Here is a tiny trained network, its code and every weight. The questions are about switching its units off for an input and a target symbol, where a switched-off unit gives its printed mean instead of its output.

import numpy as np


def w(rows, s, z=0):
    codes = np.array(rows[::2]) - 128.0
    scale = np.full(codes.shape[1], s)
    scale[-1] = z or s
    return codes * scale


def f(y):
    return np.maximum(y, 0)


def softmax(a):
    e = np.exp(a - a.max(-1, keepdims=True))
    return e / e.sum(-1, keepdims=True)


def log_softmax(a):
    a = a - a.max(-1, keepdims=True)
    return a - np.log(np.exp(a).sum(-1, keepdims=True))


def net(x, mask):
    ids = ['γεζξτψω'.index(c) for c in x.split()]
    T = len(ids)
    res = E[ids] + P[:T]
    r = res
    for j in range(3):
        rows = slice(4 * j, 4 * j + 4)
        q, k, v = (r @ M[0][rows].T for M in (Q, K, V))
        z = softmax(np.where(np.tri(T) > 0, q @ k.T / 4**0.5, -1e9)) @ v
        o = O[0][rows]
        res = res + np.where(mask[j], z, o[:, -1]) @ o[:, :-1]
    y = f(res @ A[0][:, :-1].T + A[0][:, -1])
    res = res + np.where(mask[3:15], y, B[0][:, -1]) @ B[0][:, :-1]
    return log_softmax(res[-1] @ U[:, :-1].T + U[:, -1])


Q, K, V, O, A, B = {}, {}, {}, {}, {}, {}
E = w([
[107,129,115,134,142,111],'γ',
[115,143,104,150,138,143],'ε',
[122,129,115,110,167,202],'ζ',
[118,147,106,120,156,160],'ξ',
[127,105,153,129,126,254],'τ',
[88,158,132,159,101,128],'ψ',
[144,200,99,170,132,145],'ω',
],0.023)
P = w([
[123,68,67,208,116,44],'0',
[91,108,169,127,191,154],'1',
[72,140,120,55,95,190],'2',
[63,150,184,139,169,127],'3',
[181,130,109,95,45,129],'4',
[142,162,211,177,161,126],'5',
[69,138,122,160,4,111],'6',
[106,161,182,173,188,132],'7',
],0.013)
Q[0] = w([
[116,105,141,44,100,127],'head 1',
[123,152,104,59,53,131],'head 1',
[47,144,144,118,170,199],'head 1',
[82,180,161,152,172,136],'head 1',
[213,126,100,52,57,111],'head 2',
[63,142,76,58,47,158],'head 2',
[170,116,119,77,119,94],'head 2',
[114,99,93,84,33,139],'head 2',
[145,108,229,147,192,122],'head 3',
[61,183,94,149,93,157],'head 3',
[115,86,79,5,52,152],'head 3',
[137,128,156,190,134,55],'head 3',
],0.012)
K[0] = w([
[78,213,118,73,113,169],'head 1',
[170,195,164,118,57,155],'head 1',
[200,22,96,166,112,124],'head 1',
[164,143,19,174,139,137],'head 1',
[49,252,141,70,99,158],'head 2',
[214,207,241,171,75,111],'head 2',
[56,128,137,161,138,155],'head 2',
[111,209,152,93,55,139],'head 2',
[47,59,52,154,213,90],'head 3',
[241,168,165,217,91,98],'head 3',
[125,138,203,85,120,217],'head 3',
[172,80,91,118,118,124],'head 3',
],0.011)
V[0] = w([
[186,158,112,136,37,39],'head 1',
[160,144,123,223,19,247],'head 1',
[130,80,70,43,204,189],'head 1',
[251,146,74,202,203,67],'head 1',
[37,55,215,166,23,119],'head 2',
[162,212,83,170,204,249],'head 2',
[196,220,2,133,116,57],'head 2',
[116,22,103,46,235,157],'head 2',
[82,215,236,27,186,130],'head 3',
[16,252,133,118,141,167],'head 3',
[149,3,177,163,23,86],'head 3',
[27,184,174,190,72,188],'head 3',
],0.0089)
O[0] = w([
[184,62,62,108,163,123,76],'head 1',
[151,84,159,126,58,82,245],'head 1',
[37,232,162,207,127,146,143],'head 1',
[189,76,159,184,188,180,133],'head 1',
[99,85,160,97,176,21,143],'head 2',
[215,157,136,70,37,161,215],'head 2',
[174,189,85,175,149,137,112],'head 2',
[73,79,113,133,73,195,119],'head 2',
[100,136,120,143,125,41,71],'head 3',
[154,159,152,158,66,84,176],'head 3',
[109,106,87,11,191,161,96],'head 3',
[137,135,117,77,66,64,209],'head 3',
],0.011,0.012)
A[0] = w([
[55,105,183,166,131,158,129],'neuron 1',
[135,178,183,86,60,134,116],'neuron 2',
[123,132,181,77,201,140,127],'neuron 3',
[154,129,183,134,255,192,93],'neuron 4',
[77,205,170,139,183,166,15],'neuron 5',
[119,139,195,27,135,200,90],'neuron 6',
[118,179,195,95,117,149,52],'neuron 7',
[138,43,107,160,220,152,1],'neuron 8',
[149,166,114,137,128,155,209],'neuron 9',
[96,109,59,125,85,140,88],'neuron 10',
[130,140,158,27,174,135,203],'neuron 11',
[14,120,159,186,217,161,95],'neuron 12',
],0.0097,0.0094)
B[0] = w([
[131,146,100,84,104,85,165],'neuron 1',
[120,102,94,137,177,132,254],'neuron 2',
[77,129,51,124,77,144,144],'neuron 3',
[61,132,152,102,128,191,186],'neuron 4',
[250,138,153,82,93,103,142],'neuron 5',
[164,170,122,169,144,89,176],'neuron 6',
[185,111,113,124,154,93,179],'neuron 7',
[147,125,135,119,218,121,161],'neuron 8',
[109,125,129,179,121,117,167],'neuron 9',
[108,34,102,98,78,186,138],'neuron 10',
[68,111,107,112,83,57,152],'neuron 11',
[147,218,122,80,121,114,151],'neuron 12',
],0.013,0.034)
U = w([
[105,149,140,134,163,123,61],'γ',
[8,108,111,238,116,160,160],'ε',
[179,170,91,153,166,111,1],'ζ',
[75,154,174,140,62,168,137],'ξ',
[116,123,255,137,196,59,234],'τ',
[100,68,87,102,81,173,106],'ψ',
[127,72,183,145,154,150,159],'ω',
],0.009,0.0074)

Each question gives the input, a string of symbols that net reads in full, and the target symbol t.
The units are the heads (4 rows each of Q, K, V and O) and the neurons (one row each of A and B). Each row of codes is followed by its name. A weight is (code - 128) times the scale printed after its matrix; where a second scale follows, it is the last column's (O, A, B and U).
mask holds one flag per unit, heads first, then neurons. A switched-off unit (its flag False) gives its mean, the last column of its rows in O or B, instead of its output. The means were averaged over made-up inputs and are rounded, as every weight is.
A unit's drop is (log p(t) with every unit on - log p(t) with that unit switched off) / (log p(t) with every unit on - log p(t) with every unit switched off).
The circuit of an input: a set's keep is (log p(t) with only the set's units on - log p(t) with every unit switched off) / (log p(t) with every unit on - log p(t) with every unit switched off). Starting from the 12 units with the biggest drops (on a tie, the unit counted first), units are removed one at a time, each time the one whose removal leaves the highest keep (on an exact tie, the one counted first), for as long as the keep stays at least 0.8.
units of the circuit, in order: the units of the circuit, biggest drop first
most important unit: the unit with the biggest drop
k most important neurons: the k neurons with the biggest drops, biggest first
heads that matter: for each layer, one digit per head in row order, 1 if its drop is at least 0.15 and else 0, layers parted by /
input τ τ ψ τ ξ ω γ, target ζ: most important unit	head 2
input ω τ ξ ζ ω τ ω ψ, target ω: units of the circuit, in order	[head 1; head 3]
input τ ξ ξ τ ε ζ ξ τ, target τ: heads that matter	010
input ζ ψ τ ψ τ γ, target ζ: heads that matter	111
input ξ ψ ζ, target τ: heads that matter	011
input γ τ ζ γ τ τ, target γ: heads that matter	111
input ζ ζ ε ψ ζ ω τ ψ, target ζ: units of the circuit, in order	[head 1; neuron 4; neuron 5; head 2]
input ψ γ ε ω τ τ τ τ, target ψ: units of the circuit, in order	[head 1; head 3]
input ω τ τ τ, target ω: 2 most important neurons	[neuron 4; neuron 8]
input ξ τ ψ τ γ ξ ψ γ, target ξ: heads that matter	101
input γ τ ξ ω τ ζ, target γ: units of the circuit, in order	[head 2; neuron 4; neuron 12; head 3]
input ζ ψ γ ω ω τ ξ, target ζ: heads that matter	010
input ξ ω τ τ γ, target ψ: heads that matter	011
input γ ψ ξ γ ζ, target ε: units of the circuit, in order	[head 1; neuron 5; neuron 12]
input τ τ γ, target ψ: 2 most important neurons	[neuron 10; neuron 2]
input τ ω ψ ξ ψ ψ ε, target τ: units of the circuit, in order	[head 2]
input ξ ψ ε τ, target ξ: heads that matter	110
input ψ ξ ζ ξ ξ ξ ψ ψ, target ψ: heads that matter	101
input γ τ ω γ τ, target ζ: heads that matter	010
input ξ τ ω ψ ε ξ ζ τ, target ξ: 2 most important neurons	[neuron 4; neuron 2]
input ω ε ω ξ ω ξ, target ω: heads that matter	100
